Below are the code and all the weights of a small trained network. Each question names an input and a class and asks about switching units off, where a switched-off unit gives its printed mean instead of its output.

import numpy as np


def w(rows, s, z=0):
    codes = np.array(rows[::2]) - 128.0
    scale = np.full(codes.shape[1], s)
    scale[-1] = z or s
    return codes * scale


def f(y):
    return y / 2 * (1 + np.tanh(0.7978845608 * (y + 0.044715 * y**3)))


def log_softmax(a):
    a = a - a.max(-1, keepdims=True)
    return a - np.log(np.exp(a).sum(-1, keepdims=True))


def net(x, mask):
    res = np.array(x, float).reshape(1, 8) / 4 @ E
    y = f(res @ A[0][:, :-1].T + A[0][:, -1])
    res = res + np.where(mask, y, B[0][:, -1]) @ B[0][:, :-1]
    return log_softmax(res[-1] @ U[:, :-1].T + U[:, -1])


A, B = {}, {}
E = w([
[42,225,232,161,73,203,119,103,146],'x0',
[130,136,114,125,123,131,137,106,133],'x1',
[126,115,133,112,106,122,115,132,124],'x2',
[123,135,111,131,113,129,126,119,125],'x3',
[135,116,142,113,114,125,134,122,144],'x4',
[44,7,152,236,137,42,162,51,115],'x5',
[121,124,137,106,113,112,116,129,113],'x6',
[186,136,167,154,84,161,255,156,28],'x7',
],0.0094)
A[0] = w([
[96,149,104,110,135,116,33,127,223,176],'neuron 0',
[204,165,162,133,56,163,229,158,20,145],'neuron 1',
[111,157,105,96,146,118,54,136,216,86],'neuron 2',
[212,96,34,63,188,87,124,176,130,78],'neuron 3',
[221,255,98,39,114,189,80,228,165,3],'neuron 4',
[54,222,204,122,91,187,111,135,162,91],'neuron 5',
],0.0076,0.0042)
B[0] = w([
[124,139,68,54,165,153,154,144,147,197],'neuron 0',
[79,124,66,33,240,160,100,187,173,213],'neuron 1',
[78,132,117,70,214,174,62,140,160,177],'neuron 2',
[207,103,153,155,78,180,123,71,45,198],'neuron 3',
[66,96,202,249,119,54,173,141,176,247],'neuron 4',
[254,87,144,153,69,190,117,32,61,210],'neuron 5',
],0.0097,0.016)
U = w([
[89,143,111,47,174,171,96,176,158,64],'0',
[247,123,151,147,77,167,107,90,72,87],'1',
[34,105,176,216,113,44,152,135,169,253],'2',
],0.011,0.002)

Each question gives the input, the list of numbers given to net, and the class t.
The units are the neurons (one row each of A and B). Each row of codes is followed by its name. A weight is (code - 128) times the scale printed after its matrix; where a second scale follows, it is the last column's (A, B and U).
mask holds one flag per neuron, in row order. A switched-off neuron (its flag False) gives its mean, the last column of its row in B, instead of its output. The means were averaged over made-up inputs and are rounded, as every weight is.
A unit's drop is (log p(t) with every unit on - log p(t) with that unit switched off) / (log p(t) with every unit on - log p(t) with every unit switched off).
The circuit of an input: a set's keep is (log p(t) with only the set's units on - log p(t) with every unit switched off) / (log p(t) with every unit on - log p(t) with every unit switched off). Starting from all 6 units, units are removed one at a time, each time the one whose removal leaves the highest keep (on an exact tie, the one counted first), for as long as the keep stays at least 0.8.
units of the circuit, in order: the units of the circuit, biggest drop first
top k neurons: the k neurons with the biggest drops, biggest first
drop when u is switched off: that unit's drop, to one decimal
input [-6,0,4,8,3,1,2,-4], class 1: top 3 neurons : [neuron 3; neuron 1; neuron 4]
input [0,6,-3,-3,-1,-8,-3,-3], class 2: units of the circuit, in order : [neuron 4]
input [-2,-1,5,-6,0,-6,2,5], class 2: top 3 neurons : [neuron 4; neuron 0; neuron 2]
input [5,3,-7,1,1,6,-6,-8], class 0: top 2 neurons : [neuron 4; neuron 0]
input [7,0,-3,-4,-5,5,3,2], class 1: top 2 neurons : [neuron 4; neuron 5]
input [-1,-5,8,-6,5,8,-5,8], class 0: units of the circuit, in order : [neuron 4; neuron 1]
input [8,-2,-2,5,3,3,-6,-7], class 1: top 2 neurons : [neuron 5; neuron 1]
input [7,-2,-4,-4,-8,-5,7,-4], class 1: top 2 neurons : [neuron 5; neuron 1]
input [1,-3,-4,0,-5,-4,2,-2], class 2: top 2 neurons : [neuron 4; neuron 1]
input [-3,-3,0,-6,-6,-2,-1,-2], class 1: top 3 neurons : [neuron 1; neuron 3; neuron 4]
input [-5,8,-6,-2,7,5,-4,6], class 0: top 3 neurons : [neuron 4; neuron 5; neuron 1]
input [-2,2,-5,-5,-4,-4,4,-1], class 2: top 2 neurons : [neuron 5; neuron 4]
input [0,8,-4,4,4,-6,-3,-4], class 2: top 2 neurons : [neuron 4; neuron 1]
input [-7,-5,-2,4,-1,-8,-3,8], class 0: units of the circuit, in order : [neuron 1]
input [3,0,4,0,4,7,-3,-7], class 0: drop when neuron 0 is switched off : 0.3
input [8,0,-8,7,-4,-8,7,-1], class 1: drop when neuron 5 is switched off : 7.8
input [6,1,-4,3,3,0,3,-1], class 1: drop when neuron 5 is switched off : 0.0
